Below is a small trained network, with its code and all its weights. Each question gives an input and a class and asks what happens when units are switched off, that is, made to give their printed mean instead of their output.

import numpy as np


def w(rows, s, z=0):
    codes = np.array(rows[::2]) - 128.0
    scale = np.full(codes.shape[1], s)
    scale[-1] = z or s
    return codes * scale


def f(y):
    return np.maximum(y, 0)


def log_softmax(a):
    a = a - a.max(-1, keepdims=True)
    return a - np.log(np.exp(a).sum(-1, keepdims=True))


def net(x, mask):
    res = np.array(x, float).reshape(1, 5) / 4 @ E
    y = f(res @ A[0][:, :-1].T + A[0][:, -1])
    res = res + np.where(mask, y, B[0][:, -1]) @ B[0][:, :-1]
    return log_softmax(res[-1] @ U[:, :-1].T + U[:, -1])


A, B = {}, {}
E = w([
[123,131,178,58,55,210,10],'x0',
[207,196,127,29,131,44,98],'x1',
[132,133,129,122,126,135,144],'x2',
[130,127,125,130,122,127,127],'x3',
[121,237,4,131,207,175,86],'x4',
],0.014)
A[0] = w([
[125,194,58,110,145,248,38,44],'n1',
[191,148,82,82,150,32,180,146],'n2',
[94,71,197,161,78,130,169,202],'n3',
[156,106,169,87,91,25,186,192],'n4',
[141,173,55,155,199,74,143,147],'n5',
[76,60,183,184,117,181,162,209],'n6',
[151,102,208,113,67,198,113,162],'n7',
[123,65,146,140,120,121,101,167],'n8',
[130,168,145,64,97,115,95,55],'n9',
[138,74,159,156,126,43,178,223],'n10',
[200,179,161,47,86,118,56,33],'n11',
[71,79,131,195,133,243,104,226],'n12',
[143,77,197,91,106,138,126,134],'n13',
[88,90,85,239,150,125,203,254],'n14',
],0.012,0.0064)
B[0] = w([
[203,184,182,161,126,199,188,228],'n1',
[144,176,88,162,98,68,72,216],'n2',
[125,213,213,69,100,92,96,225],'n3',
[168,66,157,161,141,77,40,232],'n4',
[99,193,57,143,138,89,122,215],'n5',
[92,209,157,66,99,113,167,225],'n6',
[90,62,128,81,61,122,143,204],'n7',
[130,108,170,84,111,122,133,171],'n8',
[130,120,149,48,185,128,141,166],'n9',
[217,184,229,144,189,135,62,232],'n10',
[123,117,150,54,195,129,131,198],'n11',
[107,99,112,158,61,192,196,231],'n12',
[106,104,67,104,100,78,119,190],'n13',
[78,183,161,118,251,144,186,252],'n14',
],0.012,0.024)
U = w([
[146,174,167,95,178,133,135,226],'0',
[73,140,62,172,200,138,189,158],'1',
[198,103,143,210,149,92,44,98],'2',
[133,179,11,151,114,74,94,45],'3',
[87,104,129,106,46,120,138,133],'4',
[151,103,117,173,84,210,176,5],'5',
[131,4,119,71,159,104,93,140],'6',
],0.014,0.0024)

Each question gives the input, the list of numbers given to net, and the class t.
The units are the neurons (one row each of A and B). Each row of codes is followed by its name. A weight is (code - 128) times the scale printed after its matrix; where a second scale follows, it is the last column's (A, B and U).
mask holds one flag per neuron, in row order. A switched-off neuron (its flag False) gives its mean, the last column of its row in B, instead of its output. The means were averaged over made-up inputs and are rounded, as every weight is.
A unit's drop is (log p(t) with every unit on - log p(t) with that unit switched off) / (log p(t) with every unit on - log p(t) with every unit switched off).
most important unit: the unit with the biggest drop
k most important neurons: the k neurons with the biggest drops, biggest first
drop when u is switched off: that unit's drop, to one decimal
input [3,0,-1,0,8], class 5: most important unit	n1
input [1,-7,-6,-6,-8], class 4: 3 most important neurons	[n7, n12, n13]
input [0,8,-4,5,0], class 2: 2 most important neurons	[n2, n14]
input [1,-6,4,-1,-3], class 4: 2 most important neurons	[n12, n7]
input [1,-7,1,2,7], class 5: 2 most important neurons	[n1, n12]
input [-4,8,2,-5,0], class 2: 2 most important neurons	[n4, n6]
input [-6,8,-2,3,1], class 3: 2 most important neurons	[n5, n2]
input [-1,7,-3,-2,8], class 3: 2 most important neurons	[n5, n2]
input [-7,3,7,-1,-8], class 2: drop when n4 is switched off	0.3
input [1,-1,-1,8,4], class 5: drop when n14 is switched off	0.1
input [7,5,-2,-7,0], class 6: drop when n14 is switched off	0.2
input [-6,1,-8,5,-4], class 2: drop when n4 is switched off	0.4
